Here is a tiny trained network, its code and every weight. The questions are about switching its units off for an input and a target symbol, where a switched-off unit gives its printed mean instead of its output.

import numpy as np


def w(rows, s, z=0):
    codes = np.array(rows[::2]) - 128.0
    scale = np.full(codes.shape[1], s)
    scale[-1] = z or s
    return codes * scale


def f(y):
    return y / 2 * (1 + np.tanh(0.7978845608 * (y + 0.044715 * y**3)))


def softmax(a):
    e = np.exp(a - a.max(-1, keepdims=True))
    return e / e.sum(-1, keepdims=True)


def log_softmax(a):
    a = a - a.max(-1, keepdims=True)
    return a - np.log(np.exp(a).sum(-1, keepdims=True))


def net(x, mask):
    ids = ['Παζηθλτφψω'.index(c) for c in x.split()]
    T = len(ids)
    res = E[ids] + P[:T]
    r = res
    for j in range(3):
        rows = slice(4 * j, 4 * j + 4)
        q, k, v = (r @ M[0][rows].T for M in (Q, K, V))
        z = softmax(np.where(np.tri(T) > 0, q @ k.T / 4**0.5, -1e9)) @ v
        o = O[0][rows]
        res = res + np.where(mask[j], z, o[:, -1]) @ o[:, :-1]
    y = f(res @ A[0][:, :-1].T + A[0][:, -1])
    res = res + np.where(mask[3:19], y, B[0][:, -1]) @ B[0][:, :-1]
    return log_softmax(res[-1] @ U[:, :-1].T + U[:, -1])


Q, K, V, O, A, B = {}, {}, {}, {}, {}, {}
E = w([
[109,158,145],'Π',
[131,95,123],'α',
[114,24,78],'ζ',
[99,168,158],'η',
[217,163,65],'θ',
[101,169,160],'λ',
[41,161,129],'τ',
[109,170,159],'φ',
[157,81,254],'ψ',
[104,169,159],'ω',
],0.0096)
P = w([
[128,253,225],'0',
[122,199,184],'1',
[119,161,155],'2',
[123,145,137],'3',
[121,136,120],'4',
[137,122,106],'5',
[128,119,102],'6',
[139,111,88],'7',
[144,110,83],'8',
[130,108,82],'9',
[143,103,74],'10',
[129,106,72],'11',
],0.0048)
Q[0] = w([
[109,93,74],'h1',
[55,130,27],'h1',
[174,95,122],'h1',
[173,53,166],'h1',
[192,130,222],'h2',
[147,75,122],'h2',
[70,245,114],'h2',
[127,16,55],'h2',
[118,253,73],'h3',
[105,129,82],'h3',
[195,130,29],'h3',
[174,90,155],'h3',
],0.02)
K[0] = w([
[128,99,64],'h1',
[95,147,11],'h1',
[171,94,130],'h1',
[158,39,163],'h1',
[14,130,189],'h2',
[120,185,127],'h2',
[176,2,112],'h2',
[192,237,81],'h2',
[245,154,34],'h3',
[101,129,76],'h3',
[91,247,48],'h3',
[105,158,178],'h3',
],0.019)
V[0] = w([
[210,163,95],'h1',
[144,76,139],'h1',
[223,175,92],'h1',
[86,192,120],'h1',
[117,186,156],'h2',
[100,175,158],'h2',
[19,96,200],'h2',
[195,184,90],'h2',
[97,153,34],'h3',
[148,143,97],'h3',
[198,170,23],'h3',
[149,171,2],'h3',
],0.0085)
O[0] = w([
[34,93,148,158],'h1',
[135,204,106,89],'h1',
[17,72,154,168],'h1',
[145,42,148,175],'h1',
[119,112,206,167],'h2',
[135,132,200,152],'h2',
[218,254,144,52],'h2',
[60,32,163,203],'h2',
[115,82,221,152],'h3',
[150,109,153,167],'h3',
[221,61,207,252],'h3',
[177,62,230,219],'h3',
],0.0093,0.0037)
A[0] = w([
[96,146,147,13],'n1',
[242,172,158,94],'n2',
[52,181,212,65],'n3',
[123,130,124,1],'n4',
[128,127,121,25],'n5',
[133,118,143,220],'n6',
[109,43,59,49],'n7',
[134,143,113,202],'n8',
[133,124,125,76],'n9',
[121,186,110,169],'n10',
[192,127,76,240],'n11',
[148,108,119,112],'n12',
[157,87,118,18],'n13',
[146,115,124,209],'n14',
[80,154,174,57],'n15',
[10,126,82,226],'n16',
],0.012,0.0044)
B[0] = w([
[215,124,139,103],'n1',
[199,52,172,188],'n2',
[219,48,165,159],'n3',
[237,132,127,97],'n4',
[193,137,121,99],'n5',
[51,127,160,242],'n6',
[155,251,131,253],'n7',
[91,131,103,139],'n8',
[155,135,127,112],'n9',
[147,68,32,170],'n10',
[42,133,117,158],'n11',
[126,154,136,151],'n12',
[174,197,111,171],'n13',
[72,142,152,199],'n14',
[189,85,145,129],'n15',
[100,26,109,219],'n16',
],0.026,0.0053)
U = w([
[102,48,157,222],'Π',
[63,105,157,213],'α',
[37,201,107,176],'ζ',
[180,137,127,28],'η',
[125,161,254,183],'θ',
[173,137,130,4],'λ',
[205,142,115,155],'τ',
[171,138,133,2],'φ',
[134,120,90,83],'ψ',
[177,145,123,25],'ω',
],0.0058,0.0034)

Each question gives the input, a string of symbols that net reads in full, and the target symbol t.
The units are the heads (4 rows each of Q, K, V and O) and the neurons (one row each of A and B). Each row of codes is followed by its name. A weight is (code - 128) times the scale printed after its matrix; where a second scale follows, it is the last column's (O, A, B and U).
mask holds one flag per unit, heads first, then neurons. A switched-off unit (its flag False) gives its mean, the last column of its rows in O or B, instead of its output. The means were averaged over made-up inputs and are rounded, as every weight is.
A unit's drop is (log p(t) with every unit on - log p(t) with that unit switched off) / (log p(t) with every unit on - log p(t) with every unit switched off).
The circuit of an input: a set's keep is (log p(t) with only the set's units on - log p(t) with every unit switched off) / (log p(t) with every unit on - log p(t) with every unit switched off). Starting from the 12 units with the biggest drops (on a tie, the unit counted first), units are removed one at a time, each time the one whose removal leaves the highest keep (on an exact tie, the one counted first), for as long as the keep stays at least 0.8.
units of the circuit, in order: the units of the circuit, biggest drop first
unit that matters most: the unit with the biggest drop
top k neurons: the k neurons with the biggest drops, biggest first
drop when u is switched off: that unit's drop, to one decimal
input ψ φ τ ψ φ, target ψ: units of the circuit, in order : h3, n10, h2
input Π ω Π ψ θ τ ζ τ, target ζ: unit that matters most : h2
input ζ θ ζ Π α ψ ω ζ φ, target ζ: units of the circuit, in order : h2, n3
input θ θ η ω ω θ λ τ θ θ θ η, target θ: units of the circuit, in order : h3, n16
input α τ θ θ τ θ η θ θ Π θ, target ζ: units of the circuit, in order : h2, n7
input λ Π τ τ Π Π τ ζ Π ζ, target ζ: units of the circuit, in order : h3, n3
input η τ Π θ φ θ, target θ: units of the circuit, in order : n16, n10
input Π η τ τ Π λ ζ φ ζ Π, target ζ: top 2 neurons : n11, n3
input Π Π Π ζ ω λ, target ζ: units of the circuit, in order : h3, n2
input ψ θ Π η θ θ τ τ Π λ τ ψ, target ψ: top 4 neurons : n10, n6, n16, n14
input τ λ τ φ ζ Π ψ τ, target ζ: top 3 neurons : n11, n3, n2
input λ ζ τ η ψ η ζ ω, target ζ: drop when h1 is switched off : 0.5
input τ θ θ τ, target θ: drop when h1 is switched off : 0.4
input λ θ ψ τ Π η ζ ζ, target ζ: unit that matters most : n7
input τ ψ η, target ψ: drop when h1 is switched off : 0.3
input ζ ζ ζ ψ τ ζ ψ ψ, target ψ: drop when n6 is switched off : 0.1
